Below are the code and all the weights of a small trained network. Each question names an input and a class and asks about switching units off, where a switched-off unit gives its printed mean instead of its output.

import numpy as np


def w(rows, s, z=0):
    codes = np.array(rows[::2]) - 128.0
    scale = np.full(codes.shape[1], s)
    scale[-1] = z or s
    return codes * scale


def norm(h):
    return h / np.sqrt((h * h).mean(-1, keepdims=True) + 1e-5)


def f(y):
    return np.maximum(y, 0)


def log_softmax(a):
    a = a - a.max(-1, keepdims=True)
    return a - np.log(np.exp(a).sum(-1, keepdims=True))


def net(x, mask):
    res = np.array(x, float).reshape(1, 7) / 4 @ E
    u = 0
    for l in range(2):
        y = f(norm(res) @ A[l][:, :-1].T + A[l][:, -1])
        res = res + np.where(mask[u : u + 6], y, B[l][:, -1]) @ B[l][:, :-1]
        u += 6
    return log_softmax(norm(res)[-1] @ U[:, :-1].T + U[:, -1])


A, B = {}, {}
E = w([
[88,183,77,202,123,116,115,255,56,120],'x0',
[148,206,98,132,181,144,130,148,198,151],'x1',
[163,190,130,148,87,95,57,85,119,130],'x2',
[215,74,78,163,115,139,138,136,134,107],'x3',
[128,133,129,127,129,135,129,122,125,128],'x4',
[131,73,120,158,233,78,105,102,88,241],'x5',
[88,103,115,170,160,196,36,106,153,92],'x6',
],0.0053)
A[0] = w([
[180,77,80,165,110,150,140,138,151,117,112],'L0N0',
[65,73,137,134,170,172,219,165,153,120,45],'L0N1',
[163,178,129,121,173,171,137,150,184,156,26],'L0N2',
[102,56,157,129,81,139,134,103,43,104,3],'L0N3',
[97,93,132,174,149,223,75,104,117,101,4],'L0N4',
[2,160,177,90,133,118,123,124,146,146,83],'L0N5',
],0.0088,0.0052)
B[0] = w([
[149,197,226,138,207,133,159,91,68,66,224],'L0N0',
[189,199,143,190,23,132,36,83,119,187,220],'L0N1',
[2,76,88,214,94,16,165,34,129,68,179],'L0N2',
[60,140,50,195,136,47,143,70,189,91,192],'L0N3',
[94,191,160,82,190,122,82,184,213,135,201],'L0N4',
[214,127,149,156,186,150,170,114,86,52,254],'L0N5',
],0.0089,0.0042)
A[1] = w([
[151,167,122,155,160,99,80,100,99,139,230],'L1N0',
[115,177,89,157,148,136,172,145,164,145,110],'L1N1',
[152,76,150,52,138,167,167,30,228,138,6],'L1N2',
[122,177,134,101,64,125,109,119,156,87,84],'L1N3',
[168,141,117,94,80,70,254,141,106,174,14],'L1N4',
[124,121,114,106,78,202,185,176,188,34,35],'L1N5',
],0.0083,0.0022)
B[1] = w([
[144,99,132,55,61,157,183,114,147,144,254],'L1N0',
[115,47,125,127,65,77,117,122,91,55,162],'L1N1',
[103,161,79,169,87,117,119,255,52,107,210],'L1N2',
[151,79,123,144,136,117,132,111,141,215,193],'L1N3',
[75,159,142,132,199,203,34,127,223,85,185],'L1N4',
[123,68,109,81,197,103,158,110,120,219,188],'L1N5',
],0.0092,0.0073)
U = w([
[50,99,80,180,106,50,146,57,153,66,106],'0',
[92,159,139,104,191,174,60,162,222,102,90],'1',
[196,148,171,126,172,157,184,104,66,55,234],'2',
[111,126,81,134,71,128,125,253,52,112,2],'3',
[166,144,136,132,21,156,89,76,144,180,123],'4',
[121,51,107,87,184,129,158,120,124,214,247],'5',
],0.012,0.0018)

Each question gives the input, the list of numbers given to net, and the class t.
The units are the neurons (one row each of A and B). Each row of codes is followed by its name. A weight is (code - 128) times the scale printed after its matrix; where a second scale follows, it is the last column's (A, B and U).
mask holds one flag per neuron, layer by layer. A switched-off neuron (its flag False) gives its mean, the last column of its row in B, instead of its output. The means were averaged over made-up inputs and are rounded, as every weight is.
A unit's drop is (log p(t) with every unit on - log p(t) with that unit switched off) / (log p(t) with every unit on - log p(t) with every unit switched off).
The circuit of an input: a set's keep is (log p(t) with only the set's units on - log p(t) with every unit switched off) / (log p(t) with every unit on - log p(t) with every unit switched off). Starting from all 12 units, units are removed one at a time, each time the one whose removal leaves the highest keep (on an exact tie, the one counted first), for as long as the keep stays at least 0.8.
units of the circuit, in order: the units of the circuit, biggest drop first
most important unit: the unit with the biggest drop
top k neurons: the k neurons with the biggest drops, biggest first
k most important neurons of layer l: the k neurons of layer l with the biggest drops, biggest first
input [-1,8,-6,8,-6,-8,3], class 0: top 3 neurons	(L0N2, L0N5, L0N0)
input [0,-1,-7,7,-3,2,4], class 2: units of the circuit, in order	(L0N0)
input [-3,-3,4,-4,5,2,-5], class 1: units of the circuit, in order	(L1N4, L0N0, L0N1)
input [1,6,3,-7,2,5,6], class 2: 2 most important neurons of layer 0	(L0N5, L0N3)
input [-7,5,-1,-4,-6,-7,-7], class 1: 3 most important neurons of layer 1	(L1N4, L1N0, L1N2)
input [-1,2,5,1,-2,-8,-4], class 5: top 2 neurons	(L1N5, L0N1)
input [-6,-5,-8,6,3,-8,8], class 1: top 4 neurons	(L0N4, L0N0, L1N0, L0N1)
input [3,-4,-1,7,-3,-8,-7], class 5: top 3 neurons	(L1N5, L0N5, L1N3)
input [1,-2,4,7,0,7,2], class 2: top 3 neurons	(L0N0, L1N5, L1N3)
input [5,-1,-3,5,-4,-2,7], class 1: top 3 neurons	(L0N4, L0N5, L1N2)
input [7,3,5,5,7,3,7], class 1: top 2 neurons	(L0N4, L1N2)
input [2,-4,-1,8,7,-1,5], class 2: 2 most important neurons of layer 0	(L0N0, L0N2)
input [5,4,-7,-8,0,2,4], class 2: top 2 neurons	(L0N5, L1N2)
input [-6,-6,-2,8,6,-8,8], class 1: most important unit	L0N4
input [4,-3,-6,-8,-3,-7,6], class 2: top 4 neurons	(L0N5, L1N4, L0N1, L1N2)
input [5,4,-7,2,-8,-5,0], class 4: units of the circuit, in order	(L0N1, L1N2)
input [-3,-1,5,-5,6,3,-5], class 1: 2 most important neurons of layer 1	(L1N4, L1N1)
input [-8,4,-3,5,2,8,3], class 3: units of the circuit, in order	(L1N2, L1N5)
input [5,-7,-3,8,-1,-4,5], class 2: 2 most important neurons of layer 1	(L1N4, L1N2)
input [5,5,3,-8,3,-1,-5], class 2: top 2 neurons	(L0N5, L1N2)
input [-1,3,-7,-4,-4,-2,1], class 4: units of the circuit, in order	(L0N1)
input [6,8,1,6,-6,8,5], class 0: units of the circuit, in order	(L0N2, L1N1)
input [6,4,0,-5,-8,-3,-6], class 1: top 3 neurons	(L1N4, L1N2, L0N0)
input [3,-1,8,-8,4,-1,3], class 2: top 2 neurons	(L0N5, L0N1)
input [-5,7,1,-6,-3,3,4], class 0: top 2 neurons	(L0N2, L0N0)
